[[-0.09  0.00  0.00  0.09  0.10]
 [-0.13 -0.05  0.11  0.15  0.02]
 [-0.08 -0.03 -0.02 -0.18  0.05]] | -0.09, 0.05

[  6.396  16.889  11.721 -17.800  -8.707] | 6.396, -8.707

[-17.3  10.1  -1.3 -16.0  -0.8] | -17.3, -0.8

[[-1.44  0.73 -0.24  0.18 -0.12  0.14]
 [ 1.44 -1.07  0.61 -0.86  0.41 -1.16]] | -1.44, -1.16

[ 0.11 -0.15  0.16 -0.02  0.03] | 0.11, 0.03

[-0.5  1.4 -1.1  1.1  1.5 -1.7] | -0.5, -1.7
---
[[294 596 718 593 555 755 249]
 [310 589 730 540 510 507 286]
 [672 424 286 456 459 472 679]] out 507

[[ 73   4 161 190 109]
 [ 91 200  95  10 180]
 [  8  60 133 152  13]] out 10

[[3 3 3 3 3 3 4]
 [2 4 5 2 4 2 8]
 [4 4 3 2 3 3 2]] out 2

[[-37 -37 -23 -27]
 [ 28  30  13  18]
 [  3  38 -11  25]] out 13

[[860 809 244 487 981 712]
 [887 822 239 494 801 712]
 [812 682 403 904 517 904]] out 801

[[2180 4831 9827 4266]
 [3935 5750 9151 7038]
 [8471 6531 7977 9721]] out 9151
---
[-6.32  6.15  2.53 -0.07 -0.18  1.19] --> -6.32, 1.19

[[ 7.12  0.11 -6.56  7.53]
 [ 3.15  0.23 -0.39 -7.31]] --> 7.12, -7.31

[[ 1.55 -0.51 -1.05 -0.29 -1.04  0.15 -1.03]
 [-5.09 -0.51 -1.52 -2.28 -3.02 -2.28 -5.99]] --> 1.55, -5.99

[-4.24 -0.60  4.34  2.43  6.33] --> -4.24, 6.33

[-7.26 -7.44 -0.72  5.85] --> -7.26, 5.85

[ 0.41 -2.63 -1.59 -1.92 -2.42  4.85 -7.62] --> 0.41, -7.62
---
Input:
[[ 3.54  0.91  7.24  2.26  0.64 -1.48]
 [ 0.30 -0.05  6.09  3.01  5.95 -0.60]]
Output: 5.95

Input:
[[-7.36  2.77 -7.76  0.04]
 [-7.96 -2.72 -6.61 -5.40]]
Output: -6.61

Input:
[[-3.00  6.56 -5.66 -1.64 -5.84  2.03 -3.25]
 [ 0.40  1.25  3.81  2.61  1.50 -2.22 -2.82]]
Output: -2.22

Input:
[[-0.30 -4.57 -0.64  1.43]
 [-6.49  1.96 -0.17  2.43]]
Output: -0.17

Input:
[[-5.33 -1.52  2.86 -3.69  2.55  6.32 -2.61]
 [-5.46 -3.45  0.82 -5.65 -0.78  6.07 -4.40]]
Output: 6.07

Input:
[[-2.95  5.60  4.38  7.71 -5.86]
 [-0.48  1.32  0.34 -2.10 -0.50]]
Output: -2.10
---
[ 6.62 -2.00  2.45 -2.26]	6.62, -2.26

[ 4.44 -0.55  5.63 -6.78  7.10]	7.10, -6.78

[[ 3.10 -4.55  2.67  7.06  3.07]
 [ 2.13 -6.01 -2.26  4.59  0.14]
 [ 1.70 -0.04  4.45  2.87 -1.04]]	7.06, -6.01

[ 3.97  0.23 -0.74  7.06 -0.49  0.07  1.00]	7.06, -0.74

[ 5.63  4.63 -5.83 -4.70 -6.27]	5.63, -6.27

[[ 4.27 -4.61 -6.61  3.74 -4.90 -3.90]
 [-1.31  1.77 -0.09 -1.20  1.57  1.29]]	4.27, -6.61
---
[ 3.62 -7.87 -3.97  4.67] out 4.67, -7.87

[-1.84  5.08 -1.45 -6.29  0.89] out 5.08, -6.29

[-3.17  5.94 -2.65 -1.12  0.08 -1.02] out 5.94, -3.17

[[-5.73 -2.74  6.10  5.20]
 [ 7.02  0.61 -5.54 -5.63]] out 7.02, -5.73

[-4.89 -3.54 -7.53 -0.17  1.69  4.83 -1.31] out 4.83, -7.53

[-2.02 -6.78 -2.58  4.80  4.97 -6.61] out 4.97, -6.78

[-3.34 -1.95  0.73 -7.82  2.81  0.21  0.95] out 2.81, -7.82
---
-695  -284  -182   545   413  -224 -> -182
 49   85  199  141   96   42   92 -> 199
 267  -698   710   -13   138   798 -> 710
173  301  776  503  258  798  403 -> 776
-797   603   884  -452 -> 884
151  234  137    5   41  172 -> 137
 -6    6   41    8  -50 -> 41
890  597  150  697  328  936   74 -> 150
75  56  33  24  42 -> 33
---
0.91	-0.30	0.39	7.17	-0.08	0.93	-0.30
-0.99	-2.72	-0.11	0.49	-0.49	-1.74	-0.90
0.84	-0.26	2.36	-7.73	-0.39	0.25	-1.55
==> -0.30

0.40	-1.01	-2.23	7.87	2.83	-3.57	5.24 ==> -1.01

5.30	-1.18	4.12	-7.91	0.91	-4.70 ==> -1.18

1.46	1.64	0.48	-7.23 ==> 1.64

-5.75	2.87	-1.85	1.61	-0.82	7.66	-7.34 ==> 2.87

-6.01	-7.13	4.47	-6.67	2.84	5.45 ==> -7.13

-6.92	-2.04	3.29	-2.88
-0.78	-1.13	-0.11	-4.23
==> -2.04

-2.48	3.12	6.77	6.29	2.51	-2.90	-6.77 ==> 3.12

7.37	-2.27	3.32	2.24	-3.12	2.66 ==> -2.27

4.95	1.29	-0.28	-1.42
6.68	2.07	-4.51	4.01
1.01	5.57	4.00	-5.99
==> 1.29
---
[[-1.07 -1.47 -1.01 -1.72 -0.97 -2.74  0.07]
 [ 0.23 -1.68 -0.47 -4.43 -0.43  6.01  0.47]
 [-0.09  0.58  0.57  1.85  0.41 -1.25  0.04]] | -0.09

[-2.52 -4.32  0.59 -0.84  1.36 -6.30  1.97] | -2.52

[ 2.84 -1.92 -6.04 -0.48 -2.34  0.80] | 2.84

[-1.71 -1.88  1.22 -7.52] | -1.71

[-1.14 -2.01  0.31 -0.58  0.42  6.80] | -1.14

[[-3.56  1.58 -1.58  1.45  3.36  6.37  1.70]
 [ 3.97 -1.20 -1.47  0.00  0.32  1.04 -1.16]
 [-4.63  4.67 -3.90 -0.13 -3.25  2.69  5.65]] | -4.63
